Each row has a name. Each question is about the rows just above it. Places in a row count from 0.

(30): [ 45.1  63.4 -70.4  88.2 -90.5  81.1  75.4 -56.0]
(53): [-40.7 -50.5  61.9 -73.0  59.5 -60.6 -60.9  29.0]
(141): [ 47.2  48.1  52.0 -49.1 -26.4  15.5 -21.7 -20.2]
(15): [ 52.3  64.3 -78.9  80.3 -84.8  79.6  77.6 -53.8]
(24): [ 68.8  84.3  69.6 -55.8 -16.5  49.1 -21.1 -68.8]
(147): [-40.7 -50.5 -60.1 -73.0  59.5 -60.6 -60.9  29.0]
(135): [-71.5 -69.6 -59.3  62.7  -0.1 -19.6  31.0  62.2]
One entry of (135) was changed: [-71.6 -69.6 -59.3  62.7  -0.1 -19.6  31.0  62.2]. Where, and from what? : 0, [-71.5]
Is [-84.8  79.6  77.6] printed in one of the named rows, side by side and in this order? : yes
Does one of the named rows hold [ 79.6 -84.8  80.3 -78.9] side by side, in this order? : no

(141): [-13.9  24.5  33.8 -31.4 -35.1 -39.9 -49.3 -42.3]
(147): [ 32.6  16.5 -16.9 -29.1 -31.2 -50.9 -39.1 -42.5]
(201): [-70.7 -39.9  21.1  38.8  49.4  47.9  45.2  45.0]
(102): [-70.7 -39.9  21.1  38.8  49.4  47.9  40.7  45.0]
(15): [ 39.3 -43.9 -55.4  44.8  30.7  36.6  37.3  44.7]
(24): [-22.2 -39.9  21.1  38.8  49.4  47.9  45.2  45.0]
(48): [-29.0 -52.0  85.9  37.2  23.3  28.3  29.2  35.1]
(53): [ 37.6  -3.7  -2.6 -40.2 -37.0 -37.8 -40.3 -35.0]
(117): [  7.5  35.9  -9.2 -43.2 -47.4 -36.9 -37.5 -41.9]
Is [-31.2 -29.1 -16.9] printed in one of the named rows, side by side and in this order? : no
Does one of the named rows hold [ 32.5  16.5 -16.9 -29.1] side by side, in this order? : no
One entry of (141) was changed: [-13.9  24.5  33.8 -31.4 -35.1 -39.9 -49.4 -42.3]. Where, and from what? : 6, [-49.3]

(36): [ 70.9  22.6 -39.7   0.0  14.0]
(135): [ 69.8  27.4 -37.8 -11.3  13.7]
(48): [-49.9  44.9   0.0   1.6   0.0]
(117): [-35.6  75.3  35.2   4.6  -3.2]
(24): [  0.0 -70.7   0.0  -4.8 -27.6]
(102): [-58.7  13.7  55.6   0.0   0.0]
Where does [-58.7  13.7  55.6  -0.1   0.0] differ from (102), and what was there? : 3, [0.0]
One entry of (48) was changed: [-49.9  45.0   0.0   1.6   0.0]. Where, and from what? : 1, [44.9]
Among the named rows, does one hold [-49.9  44.9   0.0] next to each other, in this order? : yes
Where does [-35.6  75.3  35.2   4.6  -3.1] differ from (117), and what was there? : 4, [-3.2]
Changed (117): [-35.6  75.2  35.2   4.6  -3.2]. Place and old value: : 1, [75.3]

